Below are the code and all the weights of a small trained network. Each question names an input and a target symbol and asks about switching units off, where a switched-off unit gives its printed mean instead of its output.

import numpy as np


def w(rows, s, z=0):
    codes = np.array(rows[::2]) - 128.0
    scale = np.full(codes.shape[1], s)
    scale[-1] = z or s
    return codes * scale


def f(y):
    return np.maximum(y, 0)


def softmax(a):
    e = np.exp(a - a.max(-1, keepdims=True))
    return e / e.sum(-1, keepdims=True)


def log_softmax(a):
    a = a - a.max(-1, keepdims=True)
    return a - np.log(np.exp(a).sum(-1, keepdims=True))


def net(x, mask):
    ids = ['ΛΞΠΦΨΩαδεθμστ'.index(c) for c in x.split()]
    T = len(ids)
    res = E[ids] + P[:T]
    u = 0
    for l in range(2):
        r = res
        for j in range(2):
            rows = slice(2 * j, 2 * j + 2)
            q, k, v = (r @ M[l][rows].T for M in (Q, K, V))
            z = softmax(np.where(np.tri(T) > 0, q @ k.T / 2**0.5, -1e9)) @ v
            o = O[l][rows]
            res = res + np.where(mask[u + j], z, o[:, -1]) @ o[:, :-1]
        u += 2
        y = f(res @ A[l][:, :-1].T + A[l][:, -1])
        res = res + np.where(mask[u : u + 4], y, B[l][:, -1]) @ B[l][:, :-1]
        u += 4
    return log_softmax(res[-1] @ U[:, :-1].T + U[:, -1])


Q, K, V, O, A, B = {}, {}, {}, {}, {}, {}
E = w([
[103,174,105,80],'Λ',
[111,98,162,104],'Ξ',
[41,230,155,198],'Π',
[52,78,61,100],'Φ',
[158,99,181,135],'Ψ',
[120,171,153,251],'Ω',
[105,71,172,76],'α',
[81,168,150,127],'δ',
[113,42,153,147],'ε',
[161,193,163,109],'θ',
[116,201,67,120],'μ',
[172,117,204,91],'σ',
[65,107,64,125],'τ',
],0.022)
P = w([
[4,166,207,154],'0',
[33,157,176,171],'1',
[27,163,179,165],'2',
[42,160,178,173],'3',
[43,149,168,184],'4',
[55,159,168,181],'5',
[39,162,160,185],'6',
],0.0035)
Q[0] = w([
[186,47,147,87],'L0H0',
[123,144,153,119],'L0H0',
[250,132,101,102],'L0H1',
[175,204,121,108],'L0H1',
],0.013)
K[0] = w([
[167,92,75,10],'L0H0',
[176,160,112,116],'L0H0',
[208,70,67,23],'L0H1',
[228,131,83,124],'L0H1',
],0.011)
V[0] = w([
[117,162,252,151],'L0H0',
[83,173,89,250],'L0H0',
[77,180,145,134],'L0H1',
[111,113,139,2],'L0H1',
],0.007)
O[0] = w([
[137,59,160,145,255],'L0H0',
[159,7,156,164,169],'L0H0',
[85,209,149,86,201],'L0H1',
[6,20,254,91,119],'L0H1',
],0.0059,0.0067)
A[0] = w([
[159,116,117,79,99],'L0N0',
[201,150,101,84,3],'L0N1',
[114,106,120,4,196],'L0N2',
[92,168,133,132,108],'L0N3',
],0.015,0.0037)
B[0] = w([
[137,192,68,130,136],'L0N0',
[72,1,133,182,133],'L0N1',
[251,124,31,171,254],'L0N2',
[67,164,130,103,215],'L0N3',
],0.0094,0.0056)
Q[1] = w([
[217,100,177,131],'L1H0',
[91,10,126,194],'L1H0',
[61,156,68,131],'L1H1',
[65,13,246,144],'L1H1',
],0.011)
K[1] = w([
[86,196,132,228],'L1H0',
[91,48,127,171],'L1H0',
[69,139,128,152],'L1H1',
[104,35,149,9],'L1H1',
],0.012)
V[1] = w([
[149,161,129,59],'L1H0',
[166,169,128,254],'L1H0',
[141,141,131,213],'L1H1',
[121,148,124,227],'L1H1',
],0.008)
O[1] = w([
[123,208,178,237,134],'L1H0',
[87,108,57,3,252],'L1H0',
[214,156,181,20,195],'L1H1',
[6,69,166,30,200],'L1H1',
],0.006,0.0043)
A[1] = w([
[138,160,133,49,183],'L1N0',
[81,122,248,121,125],'L1N1',
[207,142,179,134,2],'L1N2',
[22,91,110,170,167],'L1N3',
],0.011,0.0091)
B[1] = w([
[112,151,125,184,254],'L1N0',
[173,122,112,17,223],'L1N1',
[93,128,174,246,139],'L1N2',
[125,52,161,202,187],'L1N3',
],0.012,0.0091)
U = w([
[100,120,78,67,139],'Λ',
[147,209,182,109,165],'Ξ',
[70,123,208,131,203],'Π',
[174,109,126,143,244],'Φ',
[137,124,144,134,177],'Ψ',
[172,92,80,144,91],'Ω',
[160,181,57,153,147],'α',
[178,124,172,187,242],'δ',
[67,160,145,175,187],'ε',
[226,96,154,74,38],'θ',
[164,64,162,135,64],'μ',
[253,104,94,124,3],'σ',
[98,93,129,180,137],'τ',
],0.013,0.0031)

Each question gives the input, a string of symbols that net reads in full, and the target symbol t.
The units are the heads (2 rows each of Q, K, V and O) and the neurons (one row each of A and B). Each row of codes is followed by its name. A weight is (code - 128) times the scale printed after its matrix; where a second scale follows, it is the last column's (O, A, B and U).
mask holds one flag per unit, layer by layer, with each layer's heads first. A switched-off unit (its flag False) gives its mean, the last column of its rows in O or B, instead of its output. The means were averaged over made-up inputs and are rounded, as every weight is.
A unit's drop is (log p(t) with every unit on - log p(t) with that unit switched off) / (log p(t) with every unit on - log p(t) with every unit switched off).
most important unit: the unit with the biggest drop
top k neurons: the k neurons with the biggest drops, biggest first
top k neurons in layer l: the k neurons of layer l with the biggest drops, biggest first
heads that matter: for each layer, one digit per head in row order, 1 if its drop is at least 0.15 and else 0, layers parted by /
drop when u is switched off: that unit's drop, to one decimal
input Π θ θ, target θ: heads that matter : 10 / 00
input Λ δ ε Ω Λ Λ Ψ, target Λ: heads that matter : 00 / 10
input Λ Π Ξ, target Ξ: top neuron : L1N3
input Λ Π θ Ψ θ α, target α: heads that matter : 01 / 00
input Λ σ θ Π θ δ Ξ, target Ξ: top 2 neurons : L1N3, L1N0
input Λ Π σ, target σ: top 2 neurons : L0N2, L0N3
input ε Λ Φ Λ σ Λ σ, target δ: top 4 neurons : L1N2, L0N2, L1N1, L0N3
input Λ θ δ Ξ Ψ, target θ: top 4 neurons : L0N2, L1N1, L1N0, L0N3
input μ Λ Π, target Π: top 4 neurons : L1N3, L0N2, L0N3, L1N1
input α Λ Π θ, target θ: top 3 neurons in layer 1 : L1N1, L1N3, L1N2
input Λ Ξ σ Ω Λ θ δ, target Λ: top 2 neurons : L0N3, L1N3
input Φ θ Ψ δ Ξ Λ μ, target ε: top 2 neurons : L0N2, L1N1
input θ θ ε θ σ, target δ: top 4 neurons : L0N2, L1N2, L1N1, L0N3
input Λ θ θ Ψ Λ Ψ, target θ: top 3 neurons : L1N1, L0N2, L1N0
input Ω θ μ, target Λ: most important unit : L1H1
input θ σ Ξ Ω δ θ α, target Λ: top 3 neurons : L0N1, L0N3, L1N3
input σ Λ θ σ θ Ω ε, target Λ: top 2 neurons in layer 0 : L0N1, L0N3
input Ψ Ψ Λ ε δ Ω θ, target Λ: drop when L1H0 is switched off : 1.0
input Ω δ Ψ Λ σ, target Λ: drop when L0H1 is switched off : 0.3
input Λ ε Ψ σ μ δ, target Π: drop when L0N2 is switched off : 0.6
input Λ θ Λ θ Ω σ, target Λ: most important unit : L0H1
